Here is a tiny trained network, its code and every weight. The questions are about switching its units off for an input and a target symbol, where a switched-off unit gives its printed mean instead of its output.

import numpy as np


def w(rows, s, z=0):
    codes = np.array(rows[::2]) - 128.0
    scale = np.full(codes.shape[1], s)
    scale[-1] = z or s
    return codes * scale


def softmax(a):
    e = np.exp(a - a.max(-1, keepdims=True))
    return e / e.sum(-1, keepdims=True)


def log_softmax(a):
    a = a - a.max(-1, keepdims=True)
    return a - np.log(np.exp(a).sum(-1, keepdims=True))


def net(x, mask):
    ids = ['ΔΘΛΞΠΦΩαγεζηστψ'.index(c) for c in x.split()]
    T = len(ids)
    res = E[ids] + P[:T]
    u = 0
    for l in range(3):
        r = res
        for j in range(3):
            rows = slice(2 * j, 2 * j + 2)
            q, k, v = (r @ M[l][rows].T for M in (Q, K, V))
            z = softmax(np.where(np.tri(T) > 0, q @ k.T / 2**0.5, -1e9)) @ v
            o = O[l][rows]
            res = res + np.where(mask[u + j], z, o[:, -1]) @ o[:, :-1]
        u += 3
    return log_softmax(res[-1] @ U[:, :-1].T + U[:, -1])


Q, K, V, O = {}, {}, {}, {}
E = w([
[143,95,143,122,68,196],'Δ',
[81,150,72,160,103,221],'Θ',
[184,245,252,91,109,120],'Λ',
[62,97,62,199,120,146],'Ξ',
[96,44,63,185,61,133],'Π',
[170,137,188,110,126,69],'Φ',
[23,109,221,171,180,172],'Ω',
[119,81,70,214,109,221],'α',
[168,109,137,168,185,181],'γ',
[154,150,162,200,134,99],'ε',
[134,210,154,83,105,48],'ζ',
[121,136,121,146,13,152],'η',
[127,193,94,178,133,75],'σ',
[156,208,171,105,183,202],'τ',
[123,148,92,138,231,95],'ψ',
],0.017)
P = w([
[114,141,172,111,117,73],'0',
[136,214,72,182,249,144],'1',
[143,196,96,168,201,120],'2',
[140,169,100,175,165,122],'3',
[145,158,88,175,174,132],'4',
[145,143,88,176,144,127],'5',
[163,165,111,167,138,118],'6',
[151,151,106,164,117,113],'7',
[171,180,135,157,130,95],'8',
[172,164,128,158,115,96],'9',
[151,146,107,167,121,117],'10',
[162,154,118,164,111,105],'11',
[175,171,133,157,97,77],'12',
],0.012)
Q[0] = w([
[39,74,143,146,41,194],'0.h0',
[147,88,120,174,132,104],'0.h0',
[143,142,156,225,204,107],'0.h1',
[143,111,157,92,142,103],'0.h1',
[14,185,254,83,154,186],'0.h2',
[199,13,105,179,196,205],'0.h2',
],0.0083)
K[0] = w([
[103,70,81,137,88,188],'0.h0',
[167,64,93,143,115,110],'0.h0',
[82,68,188,98,82,102],'0.h1',
[133,130,114,204,153,137],'0.h1',
[60,156,203,195,186,197],'0.h2',
[2,145,72,117,133,84],'0.h2',
],0.0096)
V[0] = w([
[149,123,209,250,92,129],'0.h0',
[197,181,132,134,141,108],'0.h0',
[117,185,57,181,165,137],'0.h1',
[92,38,90,145,113,67],'0.h1',
[255,104,189,203,179,168],'0.h2',
[155,104,188,71,137,174],'0.h2',
],0.0086)
O[0] = w([
[49,162,51,143,107,90,253],'0.h0',
[145,107,61,136,76,134,199],'0.h0',
[190,161,88,209,255,193,194],'0.h1',
[132,90,194,149,42,129,102],'0.h1',
[80,45,68,189,108,89,174],'0.h2',
[92,28,123,93,161,187,6],'0.h2',
],0.0085,0.0053)
Q[1] = w([
[146,1,188,8,123,167],'1.h0',
[139,134,110,171,58,140],'1.h0',
[130,155,72,189,69,97],'1.h1',
[204,200,133,193,119,116],'1.h1',
[210,110,150,118,188,38],'1.h2',
[132,112,51,87,140,135],'1.h2',
],0.0085)
K[1] = w([
[247,156,54,117,125,119],'1.h0',
[68,87,180,63,125,101],'1.h0',
[81,85,178,139,113,92],'1.h1',
[119,86,117,117,122,161],'1.h1',
[165,103,166,102,101,70],'1.h2',
[168,132,81,99,143,166],'1.h2',
],0.011)
V[1] = w([
[148,106,151,215,154,28],'1.h0',
[131,249,151,232,65,193],'1.h0',
[139,215,46,75,250,108],'1.h1',
[117,44,103,132,150,254],'1.h1',
[220,72,156,125,154,176],'1.h2',
[159,108,174,55,64,68],'1.h2',
],0.0085)
O[1] = w([
[197,149,123,23,120,91,171],'1.h0',
[110,151,99,131,5,184,218],'1.h0',
[114,126,184,126,28,100,104],'1.h1',
[105,150,45,155,168,63,57],'1.h1',
[170,178,127,160,125,134,39],'1.h2',
[98,130,96,155,155,186,12],'1.h2',
],0.013,0.011)
Q[2] = w([
[123,227,115,89,182,89],'2.h0',
[121,124,152,133,22,111],'2.h0',
[147,60,183,143,228,136],'2.h1',
[60,163,137,154,141,59],'2.h1',
[145,145,37,1,133,168],'2.h2',
[127,100,91,128,192,31],'2.h2',
],0.0083)
K[2] = w([
[156,162,75,156,83,29],'2.h0',
[10,109,221,130,88,52],'2.h0',
[224,106,2,127,104,194],'2.h1',
[204,64,109,125,207,178],'2.h1',
[86,88,188,135,101,67],'2.h2',
[120,108,146,62,139,150],'2.h2',
],0.0089)
V[2] = w([
[54,42,59,219,152,141],'2.h0',
[179,249,158,199,155,2],'2.h0',
[47,98,170,147,157,96],'2.h1',
[109,160,248,89,238,182],'2.h1',
[202,41,168,10,98,125],'2.h2',
[60,71,208,116,80,100],'2.h2',
],0.0074)
O[2] = w([
[162,201,81,125,86,46,5],'2.h0',
[114,31,88,146,37,106,33],'2.h0',
[154,87,157,158,56,40,98],'2.h1',
[254,128,131,190,129,176,80],'2.h1',
[161,106,171,84,141,161,183],'2.h2',
[76,120,209,144,91,135,194],'2.h2',
],0.0087,0.012)
U = w([
[173,97,164,82,165,168,120],'Δ',
[93,160,98,15,109,163,47],'Θ',
[159,151,85,55,124,230,108],'Λ',
[88,171,132,144,74,206,22],'Ξ',
[139,141,147,93,104,179,132],'Π',
[77,99,133,93,123,224,101],'Φ',
[120,163,208,89,151,123,215],'Ω',
[137,221,164,88,98,166,113],'α',
[154,140,156,175,84,231,128],'γ',
[143,154,130,141,124,164,252],'ε',
[167,160,162,2,106,148,79],'ζ',
[172,92,125,105,62,225,118],'η',
[143,127,151,133,70,179,195],'σ',
[164,184,135,65,49,201,132],'τ',
[148,85,122,40,120,153,218],'ψ',
],0.0055,0.0037)

Each question gives the input, a string of symbols that net reads in full, and the target symbol t.
The units are the heads (2 rows each of Q, K, V and O). Each row of codes is followed by its name. A weight is (code - 128) times the scale printed after its matrix; where a second scale follows, it is the last column's (O and U).
mask holds one flag per head, layer by layer. A switched-off head (its flag False) gives its mean, the last column of its rows in O, instead of its output. The means were averaged over made-up inputs and are rounded, as every weight is.
A unit's drop is (log p(t) with every unit on - log p(t) with that unit switched off) / (log p(t) with every unit on - log p(t) with every unit switched off).
The circuit of an input: a set's keep is (log p(t) with only the set's units on - log p(t) with every unit switched off) / (log p(t) with every unit on - log p(t) with every unit switched off). Starting from all 9 units, units are removed one at a time, each time the one whose removal leaves the highest keep (on an exact tie, the one counted first), for as long as the keep stays at least 0.8.
circuit, biggest first: the units of the circuit, biggest drop first
most important unit: the unit with the biggest drop
which heads matter: for each layer, one digit per head in row order, 1 if its drop is at least 0.15 and else 0, layers parted by /
drop of u: that unit's drop, to one decimal
input Θ ε α ζ Ξ Π η η γ, target Ξ: circuit, biggest first => 1.h0, 0.h2, 2.h2, 2.h1
input ε Δ Δ, target ζ: most important unit => 1.h2
input Θ ζ ψ, target Ξ: circuit, biggest first => 1.h0, 0.h2, 2.h2
input Θ Π Π Π γ ψ Λ ζ ψ Λ, target Ξ: circuit, biggest first => 1.h0, 0.h0, 0.h2, 2.h2
input η Λ α σ Δ ε Π Π Δ σ σ η, target α: circuit, biggest first => 2.h0, 1.h2, 1.h0, 0.h1
input γ Φ γ σ ζ τ η η Π ψ, target ψ: which heads matter => 001 / 110 / 100
input Φ α Π Π Φ Ξ Λ Π σ, target Δ: which heads matter => 011 / 110 / 010
input Π τ Ξ σ Ξ α Π, target Λ: circuit, biggest first => 0.h1, 1.h1, 2.h2
input σ Δ ε, target Φ: which heads matter => 001 / 110 / 110
input σ γ Ξ η, target Φ: circuit, biggest first => 2.h0, 2.h1, 1.h0, 1.h1
input Φ Δ τ τ σ σ Δ Φ Π ζ α, target Δ: which heads matter => 010 / 110 / 000
input α Θ η Π Π σ η ε, target Θ: circuit, biggest first => 2.h1, 1.h1, 1.h0
input Π Ξ σ Φ Π Δ, target Λ: circuit, biggest first => 0.h1, 1.h1, 2.h2
input γ Δ Δ Π Π ψ Φ Λ, target ψ: most important unit => 0.h2
input Π Π Λ Π Δ Θ, target Λ: circuit, biggest first => 1.h1, 0.h1
input σ Π Ξ Δ, target Φ: which heads matter => 001 / 110 / 110
input τ γ Ξ Π, target σ: which heads matter => 011 / 111 / 100
input Π γ σ Π ε α Θ Φ, target Λ: which heads matter => 010 / 011 / 000
input ζ σ Π Π η σ, target γ: drop of 0.h2 => 0.6
input ζ Π Δ Θ ζ Π Π Δ σ, target γ: most important unit => 2.h1
input τ Δ α α Δ Δ σ α γ Λ Π ε, target σ: drop of 2.h0 => 1.0
input Λ Π γ, target Ω: drop of 1.h2 => 0.5
